Below is a small trained network, with its code and all its weights. Each question gives an input and a target symbol and asks what happens when units are switched off, that is, made to give their printed mean instead of their output.

import numpy as np


def w(rows, s, z=0):
    codes = np.array(rows[::2]) - 128.0
    scale = np.full(codes.shape[1], s)
    scale[-1] = z or s
    return codes * scale


def norm(h):
    return h / np.sqrt((h * h).mean(-1, keepdims=True) + 1e-5)


def f(y):
    return np.maximum(y, 0)


def softmax(a):
    e = np.exp(a - a.max(-1, keepdims=True))
    return e / e.sum(-1, keepdims=True)


def log_softmax(a):
    a = a - a.max(-1, keepdims=True)
    return a - np.log(np.exp(a).sum(-1, keepdims=True))


def net(x, mask):
    ids = ['βγεζημξτφω'.index(c) for c in x.split()]
    T = len(ids)
    res = E[ids] + P[:T]
    q, k, v = (norm(res) @ M[0].T for M in (Q, K, V))
    z = softmax(np.where(np.tri(T) > 0, q @ k.T / 3**0.5, -1e9)) @ v
    res = res + np.where(mask[0], z, O[0][:, -1]) @ O[0][:, :-1]
    y = f(norm(res) @ A[0][:, :-1].T + A[0][:, -1])
    res = res + np.where(mask[1:17], y, B[0][:, -1]) @ B[0][:, :-1]
    return log_softmax(norm(res)[-1] @ U[:, :-1].T + U[:, -1])


Q, K, V, O, A, B = {}, {}, {}, {}, {}, {}
E = w([
[83,190,64],'β',
[124,107,108],'γ',
[254,220,103],'ε',
[182,207,85],'ζ',
[238,137,199],'η',
[30,142,213],'μ',
[79,183,71],'ξ',
[237,70,75],'τ',
[93,59,135],'φ',
[94,217,23],'ω',
],0.0097)
P = w([
[206,255,252],'0',
[151,232,91],'1',
[138,198,104],'2',
[138,167,109],'3',
[196,160,129],'4',
[197,142,134],'5',
[201,131,123],'6',
[214,114,126],'7',
[210,104,118],'8',
[209,95,108],'9',
[216,87,101],'10',
[216,82,101],'11',
[213,72,93],'12',
[206,66,94],'13',
],0.003)
Q[0] = w([
[178,124,90],'h1',
[254,153,204],'h1',
[111,142,122],'h1',
],0.0097)
K[0] = w([
[153,149,67],'h1',
[255,72,112],'h1',
[101,150,173],'h1',
],0.0095)
V[0] = w([
[53,190,12],'h1',
[253,217,47],'h1',
[222,28,21],'h1',
],0.0036)
O[0] = w([
[179,132,1,160],'h1',
[28,73,57,251],'h1',
[46,145,77,125],'h1',
],0.0059,0.002)
A[0] = w([
[74,104,147,253],'n1',
[138,76,185,107],'n2',
[134,72,143,50],'n3',
[83,182,112,161],'n4',
[130,101,141,97],'n5',
[117,97,102,45],'n6',
[110,213,147,120],'n7',
[71,157,173,114],'n8',
[9,170,127,16],'n9',
[127,126,136,86],'n10',
[156,101,174,87],'n11',
[65,121,101,36],'n12',
[139,136,121,95],'n13',
[147,49,104,119],'n14',
[89,156,186,93],'n15',
[165,152,113,55],'n16',
],0.015,0.004)
B[0] = w([
[83,62,120,220],'n1',
[23,102,218,226],'n2',
[131,73,245,163],'n3',
[192,66,160,235],'n4',
[108,122,175,148],'n5',
[71,165,112,168],'n6',
[146,201,149,236],'n7',
[199,137,52,196],'n8',
[225,234,250,164],'n9',
[122,119,119,129],'n10',
[47,95,168,200],'n11',
[86,47,52,162],'n12',
[141,103,107,143],'n13',
[81,196,123,254],'n14',
[196,119,17,207],'n15',
[91,43,126,178],'n16',
],0.015,0.0042)
U = w([
[72,199,93,116],'β',
[100,5,68,152],'γ',
[237,192,171,253],'ε',
[119,141,166,13],'ζ',
[125,142,196,37],'η',
[113,130,187,44],'μ',
[63,202,85,124],'ξ',
[85,236,115,118],'τ',
[126,132,177,16],'φ',
[204,72,99,168],'ω',
],0.011,0.006)

Each question gives the input, a string of symbols that net reads in full, and the target symbol t.
The units are the heads (3 rows each of Q, K, V and O) and the neurons (one row each of A and B). Each row of codes is followed by its name. A weight is (code - 128) times the scale printed after its matrix; where a second scale follows, it is the last column's (O, A, B and U).
mask holds one flag per unit, heads first, then neurons. A switched-off unit (its flag False) gives its mean, the last column of its rows in O or B, instead of its output. The means were averaged over made-up inputs and are rounded, as every weight is.
A unit's drop is (log p(t) with every unit on - log p(t) with that unit switched off) / (log p(t) with every unit on - log p(t) with every unit switched off).
The circuit of an input: a set's keep is (log p(t) with only the set's units on - log p(t) with every unit switched off) / (log p(t) with every unit on - log p(t) with every unit switched off). Starting from the 12 units with the biggest drops (on a tie, the unit counted first), units are removed one at a time, each time the one whose removal leaves the highest keep (on an exact tie, the one counted first), for as long as the keep stays at least 0.8.
circuit, biggest first: the units of the circuit, biggest drop first
top k neurons: the k neurons with the biggest drops, biggest first
drop when u is switched off: that unit's drop, to one decimal
input γ ε μ μ ζ ω ω μ ξ η ζ μ ε, target γ: circuit, biggest first -> [n16]
input η τ μ ζ γ μ γ γ η ω ε γ μ, target γ: top 2 neurons -> [n15, n1]
input ω γ η τ τ β ω β, target ω: top 3 neurons -> [n12, n4, n9]
input φ β ζ τ η ξ ω, target ε: top 3 neurons -> [n9, n1, n4]
input τ η ξ γ ε τ ξ, target ω: top 3 neurons -> [n12, n4, n14]
input γ ζ ω, target ε: top 2 neurons -> [n9, n4]
input γ γ μ φ μ γ φ β η ε γ φ ε, target ω: top 2 neurons -> [n16, n14]
input β γ β τ ξ ε γ ξ ε η ε β, target γ: top 2 neurons -> [n12, n7]
input γ μ ξ γ, target ξ: top 2 neurons -> [n14, n4]
input β τ γ γ μ φ τ τ μ, target ω: top 3 neurons -> [n15, n8, n1]
input τ γ φ μ ω μ, target ω: top 4 neurons -> [n15, n8, n14, n1]
input τ ω ζ μ, target ε: top 2 neurons -> [n9, n7]
input μ ε ζ, target ε: top 2 neurons -> [n1, n7]
input μ ξ γ ε μ ζ ω τ, target ξ: circuit, biggest first -> [n14]
input ξ γ β ε ω ω β ζ ε τ ζ β η ζ, target γ: top 2 neurons -> [n9, n7]
input β μ φ μ μ, target γ: drop when n7 is switched off -> -0.3
input β φ ε φ τ φ ω μ τ γ μ ξ ξ γ, target ξ: drop when n14 is switched off -> 0.2
input ξ ζ φ ξ γ τ ε ε ζ ε ξ ζ, target γ: drop when n16 is switched off -> 0.1
